Below is a small trained network, with its code and all its weights. Each question gives an input and a target symbol and asks what happens when units are switched off, that is, made to give their printed mean instead of their output.

import numpy as np


def w(rows, s, z=0):
    codes = np.array(rows[::2]) - 128.0
    scale = np.full(codes.shape[1], s)
    scale[-1] = z or s
    return codes * scale


def f(y):
    return np.maximum(y, 0)


def softmax(a):
    e = np.exp(a - a.max(-1, keepdims=True))
    return e / e.sum(-1, keepdims=True)


def log_softmax(a):
    a = a - a.max(-1, keepdims=True)
    return a - np.log(np.exp(a).sum(-1, keepdims=True))


def net(x, mask):
    ids = ['αβγδελξσ'.index(c) for c in x.split()]
    T = len(ids)
    res = E[ids] + P[:T]
    u = 0
    for l in range(2):
        q, k, v = (res @ M[l].T for M in (Q, K, V))
        z = softmax(np.where(np.tri(T) > 0, q @ k.T / 3**0.5, -1e9)) @ v
        res = res + np.where(mask[u], z, O[l][:, -1]) @ O[l][:, :-1]
        u += 1
        y = f(res @ A[l][:, :-1].T + A[l][:, -1])
        res = res + np.where(mask[u : u + 4], y, B[l][:, -1]) @ B[l][:, :-1]
        u += 4
    return log_softmax(res[-1] @ U[:, :-1].T + U[:, -1])


Q, K, V, O, A, B = {}, {}, {}, {}, {}, {}
E = w([
[62,128,103,146,155,31,205,98,165,78,90],'α',
[100,82,188,99,127,177,96,132,112,180,104],'β',
[174,103,45,115,116,202,135,87,74,125,146],'γ',
[176,189,169,144,133,124,146,132,254,160,56],'δ',
[86,132,126,150,178,60,152,126,142,195,136],'ε',
[102,147,140,123,92,155,95,100,223,150,124],'λ',
[191,125,146,177,66,54,119,132,135,31,56],'ξ',
[78,116,73,131,108,153,111,44,108,94,164],'σ',
],0.021)
P = w([
[174,94,64,188,137,115,65,105,166,70,146],'0',
[134,104,119,138,131,150,119,72,141,150,39],'1',
[59,137,114,141,78,159,172,57,94,138,95],'2',
[71,159,98,139,46,147,129,125,126,120,182],'3',
[101,133,64,109,132,148,93,168,220,66,189],'4',
[149,85,166,106,246,146,76,122,150,72,82],'5',
[120,227,146,98,204,155,144,79,68,119,85],'6',
[74,197,97,130,105,70,172,122,3,171,114],'7',
[61,99,43,92,39,104,138,222,189,101,153],'8',
],0.015)
Q[0] = w([
[151,89,210,108,253,150,116,108,130,56,133],'L0H1',
[129,159,187,196,147,151,194,1,49,166,44],'L0H1',
[158,169,105,128,185,171,102,131,134,74,173],'L0H1',
],0.0078)
K[0] = w([
[88,168,145,182,43,133,198,63,65,188,54],'L0H1',
[89,202,156,184,74,184,175,254,132,85,244],'L0H1',
[128,90,49,150,54,107,138,110,126,207,81],'L0H1',
],0.0082)
V[0] = w([
[2,198,79,152,114,177,141,36,68,133,212],'L0H1',
[37,92,95,158,96,189,59,129,87,79,131],'L0H1',
[91,77,105,166,144,44,77,71,180,178,205],'L0H1',
],0.005)
O[0] = w([
[82,138,29,92,144,184,130,122,123,119,99,114],'L0H1',
[152,20,60,12,109,41,137,122,136,188,93,254],'L0H1',
[22,221,114,249,53,185,194,109,187,255,58,190],'L0H1',
],0.0086,0.0039)
A[0] = w([
[172,87,128,196,108,220,79,118,98,149,119,4],'L0N1',
[144,253,128,128,179,140,172,129,152,107,84,225],'L0N2',
[156,79,75,178,50,163,73,239,191,118,35,156],'L0N3',
[166,107,104,184,164,162,126,178,121,155,181,14],'L0N4',
],0.0052,0.0015)
B[0] = w([
[113,109,143,145,153,83,92,29,143,104,143,177],'L0N1',
[100,85,107,97,175,74,171,120,33,129,151,197],'L0N2',
[73,147,99,150,157,114,156,140,164,140,115,253],'L0N3',
[136,133,157,158,154,7,194,77,93,135,93,136],'L0N4',
],0.012,0.0063)
Q[1] = w([
[126,131,106,110,246,174,95,164,168,55,185],'L1H1',
[144,141,138,121,76,65,113,87,217,148,221],'L1H1',
[151,253,156,38,243,160,104,72,46,93,91],'L1H1',
],0.0062)
K[1] = w([
[143,161,151,115,91,144,141,68,86,177,1],'L1H1',
[154,131,108,169,175,120,89,125,156,116,86],'L1H1',
[137,162,122,140,63,113,150,142,125,138,155],'L1H1',
],0.0095)
V[1] = w([
[108,108,222,72,137,178,115,144,144,253,141],'L1H1',
[243,196,55,95,174,48,162,56,39,169,167],'L1H1',
[73,210,142,136,31,193,67,244,208,77,118],'L1H1',
],0.0063)
O[1] = w([
[136,163,175,217,84,199,165,142,113,223,58,105],'L1H1',
[82,76,97,235,137,229,101,214,92,55,185,54],'L1H1',
[118,16,109,210,158,182,136,153,144,255,211,3],'L1H1',
],0.01,0.0074)
A[1] = w([
[75,156,195,46,128,118,132,87,54,48,150,75],'L1N1',
[77,237,177,194,175,134,95,101,128,165,146,179],'L1N2',
[122,87,205,67,81,185,73,148,156,165,105,5],'L1N3',
[67,99,255,58,63,177,47,215,64,211,101,21],'L1N4',
],0.005,0.0027)
B[1] = w([
[210,188,131,191,146,123,91,195,182,222,156,254],'L1N1',
[158,169,116,189,106,128,145,172,50,177,34,182],'L1N2',
[145,112,138,89,2,127,136,169,230,104,97,170],'L1N3',
[172,173,131,160,113,153,178,242,151,132,113,188],'L1N4',
],0.0088,0.0099)
U = w([
[115,180,108,116,117,64,64,4,132,103,130,191],'α',
[198,156,129,30,52,97,134,69,80,103,114,208],'β',
[232,126,33,70,94,144,139,215,103,119,132,95],'γ',
[217,151,191,194,135,153,171,67,122,81,192,99],'δ',
[42,102,125,185,104,186,172,75,109,59,125,149],'ε',
[151,47,81,185,101,163,228,85,208,116,180,110],'λ',
[211,69,160,94,111,100,181,70,164,94,231,48],'ξ',
[42,45,78,72,84,150,166,95,133,62,132,4],'σ',
],0.0048,0.0034)

Each question gives the input, a string of symbols that net reads in full, and the target symbol t.
The units are the heads (3 rows each of Q, K, V and O) and the neurons (one row each of A and B). Each row of codes is followed by its name. A weight is (code - 128) times the scale printed after its matrix; where a second scale follows, it is the last column's (O, A, B and U).
mask holds one flag per unit, layer by layer, with each layer's heads first. A switched-off unit (its flag False) gives its mean, the last column of its rows in O or B, instead of its output. The means were averaged over made-up inputs and are rounded, as every weight is.
A unit's drop is (log p(t) with every unit on - log p(t) with that unit switched off) / (log p(t) with every unit on - log p(t) with every unit switched off).
The circuit of an input: a set's keep is (log p(t) with only the set's units on - log p(t) with every unit switched off) / (log p(t) with every unit on - log p(t) with every unit switched off). Starting from all 10 units, units are removed one at a time, each time the one whose removal leaves the highest keep (on an exact tie, the one counted first), for as long as the keep stays at least 0.8.
circuit, biggest first: the units of the circuit, biggest drop first
unit that matters most: the unit with the biggest drop
top k neurons: the k neurons with the biggest drops, biggest first
top k neurons in layer l: the k neurons of layer l with the biggest drops, biggest first
input γ γ β ε, target γ: circuit, biggest first	L1H1; L1N1
input β σ γ β β, target σ: circuit, biggest first	L0H1; L1N1; L0N3
input γ β δ δ β ε ε, target δ: circuit, biggest first	L0H1; L1H1
input ξ β ξ β λ β ε δ, target λ: circuit, biggest first	L1H1
input λ β α γ ε, target β: top 2 neurons in layer 0	L0N1; L0N3
input β ε β ξ δ α β β δ, target α: circuit, biggest first	L1H1; L0N3; L0H1
input δ β α, target δ: top 2 neurons	L1N1; L0N2
input β α σ α δ γ γ β, target δ: circuit, biggest first	L0H1; L1N1
input β β δ β λ, target β: circuit, biggest first	L1H1; L0H1; L0N1
input ε δ σ ξ γ β β σ, target γ: top 4 neurons	L1N1; L0N4; L0N1; L0N3
input δ γ γ λ β, target γ: circuit, biggest first	L1N1; L1H1; L0N1
input ξ δ α, target ξ: top 2 neurons in layer 0	L0N3; L0N2
input δ ε γ γ β, target ε: circuit, biggest first	L0H1; L1H1; L1N1
input λ β γ σ β δ ε, target σ: unit that matters most	L0H1
input γ β β ξ β σ γ σ λ, target σ: top 3 neurons in layer 0	L0N3; L0N2; L0N1
input β γ γ δ γ δ, target γ: circuit, biggest first	L0H1; L1H1
input β γ δ σ β δ γ, target σ: circuit, biggest first	L0H1; L1H1; L1N1; L0N2
input γ γ β, target γ: circuit, biggest first	L1N1; L1H1
input α γ γ β, target α: top 2 neurons in layer 0	L0N2; L0N1
input β β δ γ λ β γ γ, target λ: top 2 neurons in layer 0	L0N2; L0N1
input γ β ξ γ β δ, target ξ: top 2 neurons	L0N2; L1N2
input γ β σ, target γ: unit that matters most	L1N1
input ξ β γ ε, target ξ: top 2 neurons in layer 0	L0N3; L0N2
input γ ε ξ ξ, target γ: top 3 neurons	L1N1; L0N1; L0N4
input ε β β γ γ, target β: top 2 neurons	L0N1; L1N1
